Here is a tiny trained network, its code and every weight. The questions are about switching its units off for an input and a target symbol, where a switched-off unit gives its printed mean instead of its output.

import numpy as np


def w(rows, s, z=0):
    codes = np.array(rows[::2]) - 128.0
    scale = np.full(codes.shape[1], s)
    scale[-1] = z or s
    return codes * scale


def norm(h):
    return h / np.sqrt((h * h).mean(-1, keepdims=True) + 1e-5)


def f(y):
    return np.maximum(y, 0)


def softmax(a):
    e = np.exp(a - a.max(-1, keepdims=True))
    return e / e.sum(-1, keepdims=True)


def log_softmax(a):
    a = a - a.max(-1, keepdims=True)
    return a - np.log(np.exp(a).sum(-1, keepdims=True))


def net(x, mask):
    ids = ['δζθτφψ'.index(c) for c in x.split()]
    T = len(ids)
    res = E[ids] + P[:T]
    r = norm(res)
    for j in range(2):
        rows = slice(3 * j, 3 * j + 3)
        q, k, v = (r @ M[0][rows].T for M in (Q, K, V))
        z = softmax(np.where(np.tri(T) > 0, q @ k.T / 3**0.5, -1e9)) @ v
        o = O[0][rows]
        res = res + np.where(mask[j], z, o[:, -1]) @ o[:, :-1]
    y = f(norm(res) @ A[0][:, :-1].T + A[0][:, -1])
    res = res + np.where(mask[2:10], y, B[0][:, -1]) @ B[0][:, :-1]
    return log_softmax(norm(res)[-1] @ U[:, :-1].T + U[:, -1])


Q, K, V, O, A, B = {}, {}, {}, {}, {}, {}
E = w([
[104,146,141,116,151],'δ',
[101,108,158,108,144],'ζ',
[102,120,117,144,147],'θ',
[131,122,167,148,134],'τ',
[4,121,204,226,170],'φ',
[109,93,143,137,126],'ψ',
],0.0046)
P = w([
[155,144,105,105,103],'0',
[146,134,120,156,134],'1',
[166,111,126,135,154],'2',
[109,105,111,125,211],'3',
[116,148,192,119,97],'4',
[3,83,95,106,171],'5',
],0.0045)
Q[0] = w([
[254,123,129,167,224],'head 0',
[177,192,249,168,73],'head 0',
[124,171,204,105,54],'head 0',
[175,146,86,153,87],'head 1',
[153,137,88,135,94],'head 1',
[143,125,83,97,60],'head 1',
],0.0087)
K[0] = w([
[84,162,72,44,31],'head 0',
[28,159,142,195,103],'head 0',
[68,157,138,255,161],'head 0',
[102,139,138,202,141],'head 1',
[121,128,137,182,154],'head 1',
[129,117,170,189,207],'head 1',
],0.0097)
V[0] = w([
[107,174,20,193,126],'head 0',
[3,39,76,83,120],'head 0',
[179,51,132,178,56],'head 0',
[125,180,145,209,174],'head 1',
[201,197,192,121,113],'head 1',
[213,153,57,160,86],'head 1',
],0.0056)
O[0] = w([
[29,8,45,164,127,15],'head 0',
[132,56,199,12,151,67],'head 0',
[30,195,165,71,30,42],'head 0',
[128,217,253,52,165,3],'head 1',
[80,149,198,227,143,242],'head 1',
[21,129,143,83,51,102],'head 1',
],0.0052,0.0024)
A[0] = w([
[143,152,147,101,136,103],'neuron 0',
[255,210,135,54,168,146],'neuron 1',
[117,142,103,115,91,87],'neuron 2',
[159,155,67,127,74,214],'neuron 3',
[51,98,109,96,115,138],'neuron 4',
[50,124,129,180,103,70],'neuron 5',
[104,153,164,51,48,3],'neuron 6',
[100,129,148,142,132,145],'neuron 7',
],0.0063,0.0018)
B[0] = w([
[130,116,113,123,141,148],'neuron 0',
[206,161,119,40,204,255],'neuron 1',
[157,139,145,177,160,140],'neuron 2',
[128,173,177,151,152,168],'neuron 3',
[142,149,82,75,103,179],'neuron 4',
[134,128,133,63,146,206],'neuron 5',
[194,111,147,115,3,152],'neuron 6',
[112,119,132,100,128,169],'neuron 7',
],0.0062,0.0033)
U = w([
[243,173,150,54,181,93],'δ',
[171,77,58,242,166,146],'ζ',
[63,47,42,79,90,47],'θ',
[62,255,176,178,97,171],'τ',
[72,81,199,123,183,41],'φ',
[131,136,119,53,7,251],'ψ',
],0.0067,0.0013)

Each question gives the input, a string of symbols that net reads in full, and the target symbol t.
The units are the heads (3 rows each of Q, K, V and O) and the neurons (one row each of A and B). Each row of codes is followed by its name. A weight is (code - 128) times the scale printed after its matrix; where a second scale follows, it is the last column's (O, A, B and U).
mask holds one flag per unit, heads first, then neurons. A switched-off unit (its flag False) gives its mean, the last column of its rows in O or B, instead of its output. The means were averaged over made-up inputs and are rounded, as every weight is.
A unit's drop is (log p(t) with every unit on - log p(t) with that unit switched off) / (log p(t) with every unit on - log p(t) with every unit switched off).
The circuit of an input: a set's keep is (log p(t) with only the set's units on - log p(t) with every unit switched off) / (log p(t) with every unit on - log p(t) with every unit switched off). Starting from all 10 units, units are removed one at a time, each time the one whose removal leaves the highest keep (on an exact tie, the one counted first), for as long as the keep stays at least 0.8.
circuit, biggest first: the units of the circuit, biggest drop first
top k neurons: the k neurons with the biggest drops, biggest first
which heads matter: for each layer, one digit per head in row order, 1 if its drop is at least 0.15 and else 0, layers parted by /
drop when u is switched off: that unit's drop, to one decimal
input φ ψ δ ζ δ δ, target δ: circuit, biggest first => [head 1]
input θ τ ψ, target θ: which heads matter => 10
input δ ζ δ ψ τ δ, target ζ: circuit, biggest first => [head 0; neuron 1]
input δ φ τ ζ ζ, target φ: which heads matter => 11
input δ δ ζ δ τ δ, target δ: which heads matter => 10
input δ ζ ζ, target ζ: which heads matter => 10
input δ τ ζ δ τ ψ, target δ: which heads matter => 11
input ψ δ τ ψ, target ψ: circuit, biggest first => [head 0; neuron 6]
input ψ ζ φ, target θ: circuit, biggest first => [head 1; head 0]
input ψ ψ τ δ τ, target ψ: circuit, biggest first => [head 0; head 1]
input φ φ ζ φ, target δ: circuit, biggest first => [head 1; head 0]
input ψ δ ζ τ θ φ, target θ: which heads matter => 01
input δ φ δ δ δ, target φ: which heads matter => 11
input ψ θ θ τ ζ, target θ: circuit, biggest first => [head 0]
input τ ζ θ, target τ: which heads matter => 10
input ζ τ δ θ δ, target τ: top 2 neurons => [neuron 3; neuron 1]
input δ δ δ τ δ, target ζ: drop when head 0 is switched off => 0.9
input τ ψ θ ψ, target τ: drop when head 0 is switched off => 0.4
input δ θ ζ δ δ θ, target δ: drop when head 1 is switched off => 0.1
input ψ ζ δ ζ δ ζ, target ζ: top 2 neurons => [neuron 1; neuron 5]
input ψ θ τ ζ, target ψ: top neuron => [neuron 6]
